The rows lie along a hidden order. The number after each row says roughly how far along it the row is, from 0 to 12. A new part has a new order.
In the rows, 100 means zero.
[105 116 113 111 103 121 110 148 105 123 143 108 107 107 136 104 104  95
 106 104 100  97  92  93  88 103  90  89  86 176  83  95  83  64  95  82
 160  89  89  94  91 108  83  95  98  99 103 108 115 115 107 110 110 103
 113  84 120 102 122 127 106  73 121 104 107 119 111 102 103 103 100  99
  90  89  84  87  94  94  81 154  82  82  82  92  94  88  90  83  92  93
  99 100 101 101 105 108 109 101 109  65 115 111 112 107 131 109 107 111
 109 151 114 104 105 101 110 103  98  95  93  96  93  83  90  81 116  91
  87  80 102  74  94  69  76  93  92 113  89 129  92  73  96  95 102 104
 111 112 105 106  86 106 108 105 139  64 106 113 112 109 110 117 108 113
 105 107 104 100  98]
12
[102 111 107 104 101 107 109 118 103 110 120 106 104 104 124 105 104  99
 120 124 104 111 115 110 113 103 109 110 111 170 112  64 111 123 104 113
  42 109 111 106 110 108 124 109 105 108 117 117 114 115 109 109 109  98
 112  86 111 103 111 121 106  90 116 103 109 111 115  94 105 108 103 102
 111 108 110 103 102 102 101 120 104 105  99 101 101  98  98  97  99  98
  99  99  84  99  96  96  98 114  98 127  96  95  95  97  86  97  97  95
  95  65  94  96  94  97 110  86  62  85 100  96  91  79  91  82 135  94
  93  86  81  79  94  72  83  94  92 113  89 106  88  57  88  88  88  91
  81  86  93  92  91  91  89  94  61  67  94  91  93  94  93  87  92  93
  94  86  89  89  98]
11
[ 98  91  96 100 102 104 111 111 101 110 124 104 105 106 133 104 104 101
 114 118 103 106 112 108 105  99 107 100 102 175  99 135  99  96  98  95
  80  95  94  96  93 103  82  93  96  94  87  89  90  91  95  97  99 105
  99  86 104 100 109 109 103  64 112 102 104 119 114  92 106 113 107 104
 132 109 106 111 103 100 108  90 101  98 101  98  97  96  95  89  91  89
  97  97 122  92  90  91  85 117  92  86  90  96  97  99  96  99 100 102
 102 123 105 103 105 102  97 113 135 115  96 104 108 117 106 110 121 103
 102 104 110 104 102 103  96  99  97 118  93 108  94  67  90  82  92  93
  79  86  94  94 103  93  95  97  82  64  98  97  99 101 102 107 104  96
 105 112 112 113 104]
10
[ 93  70  81  87 101  81 112  55  95  79  56  90  94  95  83  96 100  99
 100 109 103 108 120 116 113  98 116 105 114 180 113 151 115 131 102 112
  39 105 105 102 102  95  95  95  96  93  81  78  76  74  86  86  87 107
  84  88  86  97  92  84  97  58  98 100 101 118 115  93 108 115 109 105
 137 111 110 117 107 103 121  83 110 105 111  99  98  97  94  84  88  84
  95  95  79  88  82  83  77  92  85 117  83  93  95  98  95 100 102 105
 105 147 111 106 112 104  85 120 156 121  95 106 111 122 106 111  87 101
  98  97 118  94  98  83  79  93  89 119  81  81  84  27  81  70  87  91
  75  88  96  98 100 100 104 104 135  62 106 112 112 109 111 120 110  99
 107 117 114 114 104]
2
[ 93  79  85  86 100  76 108  47  96  77  56  92  93  93  59  96  95  94
  84  79  96  92  85  89  91 101  90  96  92 175  93  96  92  84  99  96
 139  97  96  98  96 103  92  97  99  99  97  97  97  99 101 100 101 108
 102  87 100 101 101 108 103  74 109 102 106 107 113  96 105 108 104 103
 120 112 115 110 105 105 113  88 113 115 114 107 106 113 110 121 113 117
 105 105  97 111 114 114 122  98 114  89 119 109 112 107 131 109 107 110
 110 153 119 106 115 104 102 119 154 121 107 108 111 120 110 117  75 107
 111 115 104 117 104 120 118 105 107 121 112  67 109 139 110 117 107 105
 116 109 104 105 110 105 104 102 115  66 102 105 103 101 102 100 101  88
  99 105  98  98 100]
8
[106 121 115 111  94 116 110 130 102 107 107 101  99  97  83  96  96 111
  81  73  95  87  78  84  83 101  85  89  84 172  82 102  82  63  96  83
 176  90  89  94  91 108  83  94  98  98  98 101 105 108 104 107 108 101
 113  85 117 102 117 126 106  74 120 104 109 116 117 103 108 115 107 104
 129 112 113 113 104 102 107 104 103 100 101  98  98  92  92  79  88  83
  94  95  82  87  82  83  79  89  87  69  85  91  89  94  73  91  94  92
  93  66  92  98  97 100 109 101 111 107  95 103 107 118 110 118  73 107
 110 116  90 120 105 129 123 108 111 118 116 121 116 159 116 119 112 108
 118 109 104 103 110 102 100  99  87  64  97  92  92  93  90  83  86 101
  91  58  76  77  90]
3
[101 101  99 100  96 100 110  89  98  91  80  95  96  95  69  94  95 101
  77  70  95  86  78  85  82 100  85  89  84 175  83 138  82  64  95  82
 176  88  88  93  87  98  71  89  95  92  81  83  83  85  93  93  94 103
  93  88  95  99  97  95  99  71  99 100 100 106 106  94 103 107 105 103
 127 111 112 115 106 104 117 129 112 112 121 107 106 117 114 131 116 123
 107 106 104 112 116 116 118  93 112  64 116 109 111 106 123 106 105 107
 105 131 106 102 104 101  93 103 109 102 107  99  99  96  97  94  62  97
  95  91 102  88  97  80  83  94  92 114  86  98  87  43  84  77  86  88
  68  78  89  88  95  86  85  92  42  64  92  84  87  90  88  83  88 105
  93  70  86  88  95]
1
[104 105 100  99  98  94 110  72  96  79  54  90  93  93  60  94  95 103
  76  70  95  86  83  91  93 104  98  99 103 175 106  51 110 125 103 114
 112 109 111 107 113  90 127 112 105 108 120 120 121 113 103 102 100  94
  97  91  93  98  85  68  91  81  69  94  84  70  69 101  88  79  90  95
  69  88  89  96 100 100 109 126 108 111 121 107 106 118 114 131 115 120
 107 106  90 111 115 112 110  91 105 130 103 101  98  98  88  93  94  91
  90  41  80  93  83  95  99  75  36  77 108  93  91  86  95  97  61 100
 101 107 107 114 105 130 123 108 112 111 116  95 117 161 116 118 112 109
 119 112 105 103 102 101 100  98  76  64  95  87  87  90  86  79  82  94
  90  52  75  78  90]
0
[ 95  83  88  89 100  80 109  57  96  80  67  93  95  95  77  98  98  96
  99  99 101 104 108 106 109  92 108 107 110 170 112 112 113 125 103 113
  59 108 108 105 107  91 113 104 102 101 100  97  92  93  96  93  93  97
  89  91  82  98  79  72  94  83  78  96  93  83  87 101  95  94  97  99
  95 102 105 104 103 103 111 107 113 114 115 107 106 113 110 120 110 111
 103 102  94 104 104 103 102 108 100 124  98  97  95  97  84  94  95  93
  93  52  88  95  90  97  92  87  68  89 106  98  97  94 100 100  94 102
 104 107 118 110 103 118 117 105 107 114 113  74 112 148 113 118 110 107
 116 108 103 102 104 101 100  98  87  66  97  94  93  94  92  85  90  94
  92  73  83  84  95]
4
[104 115 113 110 101 117 110 143 104 120 136 108 106 106 130 105 104  96
 110 113 101 102  99  98  97 100  95  95  93 173  91  85  90  77  97  87
 121  92  90  94  89 106  79  91  97  95  89  91  91  93  99 100 101 105
 105  85 107 101 111 119 105  70 119 103 109 117 118 106 108 113 107 104
 125 111 109 106 102 101 101 120 100  98  95  97  97  91  92  81  89  85
  95  96  90  91  88  87  86  95  91  75  89  95  95  97  92 101  99 101
 101 108 106 102 107 103 101 113 140 116  96 106 110 121 109 116 123 106
 107 110  84 112 103 111 106 101 100 120  99 121  98  85  95  91  93  93
  81  86  92  92 108  90  88  94  60  65  95  90  93  96  95  93  97  91
  98  99 101 103 103]
10
[106 123 116 111 102 117 110 145 105 122 135 109 106 106 135 105 105  83
 120 123 104 111 119 112 115  96 112 109 113 170 113 107 113 127 104 114
  37 109 111 107 112 107 126 111 105 108 119 118 117 114 108 110 109  94
 112  86 113 102 113 123 105  89 115 102 106 110 110  96 104 105 102 101
 105 102 103 100 100 100  97 105  98  98  93  98  98  93  94  86  93  90
  97  97 100  94  88  89  87  52  90 128  87  91  89  94  73  91  94  90
  90  37  83  93  85  95 110  76  36  77  97  94  91  80  91  79 133  92
  89  80  95  73  93  65  78  93  89 111  84 122  83  34  82  79  85  88
  70  79  89  88  87  86  84  91  40  65  92  84  86  90  86  76  83 111
  88  57  76  76  91]
9
[105 105 105 108  99 115 112 126 101 108 114 100 101 102 107  97  99  83
  90  89  99  93  94  97  91 100  97  91  93 183  89  87  91  81  96  88
 139  91  91  94  90  89  72  89  94  90  77  77  80  74  85  87  88 103
  84  90  89  97  90  70  90  57  68  95  81  75  65  99  87  82  92  95
  79  86  80  92  95  93  85 110  81  80  89  91  94  91  92  87  90  89
  98  98  98  93  94  94  86 105  93  72  93  99  99 100  97  99 100 102
 101 118  99 103 101 101  85 110 124 112  93 103 108 121 107 119  78 105
 106 116  96 122 107 136 120 108 111 116 115 125 117 154 115 109 113 110
 114 111 105 106 109 105 109 106 141  61 106 111 112 109 110 121 110  99
 108 110 115 116 103]
0
[106 113 109 111  97 120 111 142 103 118 136 105 105 106 132 101 103  99
 106 109 102 103 109 107 103  96 106  98 103 174 100 100 102 102  99  98
  87  98  98  99  99  92  90  96  97  96  91  91  93  89  92  93  93 105
  90  89  93  97  93  78  94  60  82  97  89  89  80 107  94  91  96  98
  88  89  87  97  98  97  99  78  94  93 103  98  98 103 102 109 101 104
 102 101  97 102 106 106 102 128 102  95 106 106 107 104 113 104 104 107
 106 142 107 104 106 103  91 115 137 115  99 103 108 119 106 114 107 104
 103 108  98 113 104 117 106 103 103 117 102 130 104 100 101  93 102 100
  92  96  98  98 105  96  97  98  75  62  97  92  93  95  93  93  91 104
  96  68  87  91  92]
7
[104 109 106 104  97 106 111 109 100  99  96  98  99  98  84  96  97  84
  84  79  96  89  81  87  85 100  86  90  85 172  82  54  83  64  95  82
 168  88  87  92  86  92  67  86  94  90  75  74  72  75  88  88  88 107
  85  90  84  97  85  77  95  67  85  98  94  92  90  92  98  98 100 100
 105 101 103 107 103 102 112  84 110 111 117 106 105 116 113 130 116 120
 107 106  99 112 116 115 119 126 112  65 117 111 112 107 132 109 107 111
 110 159 115 106 113 104  87 118 147 117 107 105 108 116 106 110  75 103
 103 104 103 104 101 101  98  99  98 119  96 108  95  76  92  85  92  92
  77  84  92  90 104  88  86  92  40  65  92  83  86  89  86  78  83  85
  90  53  75  78  90]
0
[100 101 102 103 102 107 110 119 102 112 126 106 105 106 135 105 105 103
 117 121 103 110 119 114 113 100 112 107 110 171 110 133 110 120 102 108
  43 104 104 102 104  92 105 101 100 100  97  95  94  92  96  95  94 105
  91  90  88  98  84  75  94  70  79  96  90  79  78 109  92  86  93  96
  70  87  86  89  96  97  91 112  93  94  95  98  99 100 100 103 103 104
 102 102  86 104 108 109 111 118 108 115 112 108 110 106 125 107 105 108
 108 142 113 104 109 103  93 114 136 112 100 103 106 111 104 106 129 101
 101 101 100 100 100  96  94  98  96 118  93 108  93  66  91  85  90  92
  77  85  92  91 101  90  88  93  53  67  94  88  90  94  91  88  92 106
  95  83  92  94  98]
11
[103 113 106 102  98 100 108 100 100  97  93  99  98  97  79  99  97 105
  92  84  97  93  83  85  88  99  85  94  85 168  87 158  83  65  97  80
 155  89  87  91  82  91  66  84  94  90  73  72  65  74  90  86  86 108
  83  92  72  97  72  69  94  77  79  97  95  78  88  95  95  88  94  97
  76  96 100  93  98 101  94 106 102 105  98 103 102 103 103 108 108 110
 103 103  94 109 111 112 121 132 114  64 119 110 111 107 132 110 107 110
 110 153 120 105 116 105  87 119 157 122 104 109 111 120 110 116  93 108
 112 116  91 118 104 118 118 105 106 123 110  96 107 135 108 114 103 102
 110 104 101 100 112 100  97  98  84  68  98  96  96  96  94  87  92  99
  93  82  83  82  95]
1
